Below is a small trained network, with its code and all its weights. Each question gives an input and a class and asks what happens when units are switched off, that is, made to give their printed mean instead of their output.

import numpy as np


def w(rows, s, z=0):
    codes = np.array(rows[::2]) - 128.0
    scale = np.full(codes.shape[1], s)
    scale[-1] = z or s
    return codes * scale


def f(y):
    return y / 2 * (1 + np.tanh(0.7978845608 * (y + 0.044715 * y**3)))


def log_softmax(a):
    a = a - a.max(-1, keepdims=True)
    return a - np.log(np.exp(a).sum(-1, keepdims=True))


def net(x, mask):
    res = np.array(x, float).reshape(1, 5) / 4 @ E
    y = f(res @ A[0][:, :-1].T + A[0][:, -1])
    res = res + np.where(mask, y, B[0][:, -1]) @ B[0][:, :-1]
    return log_softmax(res[-1] @ U[:, :-1].T + U[:, -1])


A, B = {}, {}
E = w([
[18,111,175,129,168],'x0',
[128,129,128,129,127],'x1',
[144,164,234,164,63],'x2',
[124,95,92,255,125],'x3',
[72,202,63,125,18],'x4',
],0.006)
A[0] = w([
[143,139,161,140,95,5],'n1',
[113,115,68,98,164,22],'n2',
[126,148,123,148,146,65],'n3',
[226,146,93,124,110,49],'n4',
[71,119,150,132,145,55],'n5',
[168,143,236,154,68,31],'n6',
[119,110,57,94,168,43],'n7',
[163,110,154,134,177,86],'n8',
[166,106,148,133,177,27],'n9',
[124,109,118,147,118,33],'n10',
[210,134,99,115,104,21],'n11',
[117,115,123,145,125,26],'n12',
[176,95,172,117,184,76],'n13',
[120,125,131,128,130,112],'n14',
[128,142,138,134,131,49],'n15',
[71,164,69,99,28,43],'n16',
[207,132,107,124,102,12],'n17',
[133,111,42,103,184,53],'n18',
[170,118,160,132,194,99],'n19',
[133,143,147,50,128,44],'n20',
[123,108,102,219,134,50],'n21',
[31,122,153,121,160,69],'n22',
[44,130,154,130,162,71],'n23',
[120,113,95,234,148,14],'n24',
[96,159,99,126,94,68],'n25',
[130,142,149,1,130,52],'n26',
],0.015,0.0022)
B[0] = w([
[92,123,149,146,137,139],'n1',
[84,155,160,159,150,158],'n2',
[136,128,133,120,137,124],'n3',
[100,82,142,54,76,183],'n4',
[109,106,131,97,96,154],'n5',
[29,176,194,184,172,217],'n6',
[67,163,169,165,145,170],'n7',
[131,135,60,132,134,176],'n8',
[122,134,63,130,124,169],'n9',
[143,130,137,126,135,126],'n10',
[109,84,142,66,105,167],'n11',
[139,127,135,125,119,124],'n12',
[140,135,29,144,132,201],'n13',
[126,128,127,123,124,127],'n14',
[122,131,134,126,133,120],'n15',
[136,136,1,154,152,254],'n16',
[109,99,145,68,107,161],'n17',
[41,156,185,173,138,186],'n18',
[132,130,40,142,133,192],'n19',
[201,128,166,147,136,168],'n20',
[221,137,168,133,137,201],'n21',
[97,89,136,52,86,190],'n22',
[101,89,132,65,98,181],'n23',
[231,136,178,138,131,212],'n24',
[135,127,71,145,144,173],'n25',
[254,132,195,158,131,209],'n26',
],0.036,0.0076)
U = w([
[153,121,19,175,133,255],'0',
[253,118,184,170,122,171],'1',
[56,160,179,200,147,42],'2',
[118,42,133,52,56,60],'3',
],0.0082,0.00094)

Each question gives the input, the list of numbers given to net, and the class t.
The units are the neurons (one row each of A and B). Each row of codes is followed by its name. A weight is (code - 128) times the scale printed after its matrix; where a second scale follows, it is the last column's (A, B and U).
mask holds one flag per neuron, in row order. A switched-off neuron (its flag False) gives its mean, the last column of its row in B, instead of its output. The means were averaged over made-up inputs and are rounded, as every weight is.
A unit's drop is (log p(t) with every unit on - log p(t) with that unit switched off) / (log p(t) with every unit on - log p(t) with every unit switched off).
The circuit of an input: a set's keep is (log p(t) with only the set's units on - log p(t) with every unit switched off) / (log p(t) with every unit on - log p(t) with every unit switched off). Starting from the 12 units with the biggest drops (on a tie, the unit counted first), units are removed one at a time, each time the one whose removal leaves the highest keep (on an exact tie, the one counted first), for as long as the keep stays at least 0.8.
circuit, biggest first: the units of the circuit, biggest drop first
most important unit: the unit with the biggest drop
top k neurons: the k neurons with the biggest drops, biggest first
drop of u: that unit's drop, to one decimal
input [8,5,1,0,-7], class 3: most important unit : n22
input [-3,-3,8,4,-6], class 2: top 2 neurons : n6, n16
input [-5,0,8,2,-8], class 0: top 2 neurons : n13, n19
input [2,7,-1,-5,-4], class 1: top 4 neurons : n26, n16, n20, n25
input [1,0,-2,7,5], class 1: top 2 neurons : n24, n21
input [-1,-3,7,-2,6], class 2: top 2 neurons : n6, n13
input [7,0,5,-7,1], class 1: top 2 neurons : n26, n20
input [-7,4,-3,-7,1], class 1: top 3 neurons : n26, n20, n22
input [3,8,-7,-8,4], class 1: top 3 neurons : n26, n20, n6
input [-7,-8,6,1,1], class 3: top 4 neurons : n4, n11, n17, n18
input [7,-6,0,-6,1], class 3: top 2 neurons : n22, n23
input [0,0,-4,-4,2], class 1: top 2 neurons : n26, n6
input [7,-4,-5,5,1], class 3: drop of n23 : 0.1
input [2,-5,-7,-1,-6], class 2: circuit, biggest first : n18
input [3,-6,3,1,-1], class 2: drop of n4 : 0.8
input [6,5,-5,8,-1], class 1: drop of n24 : 0.3
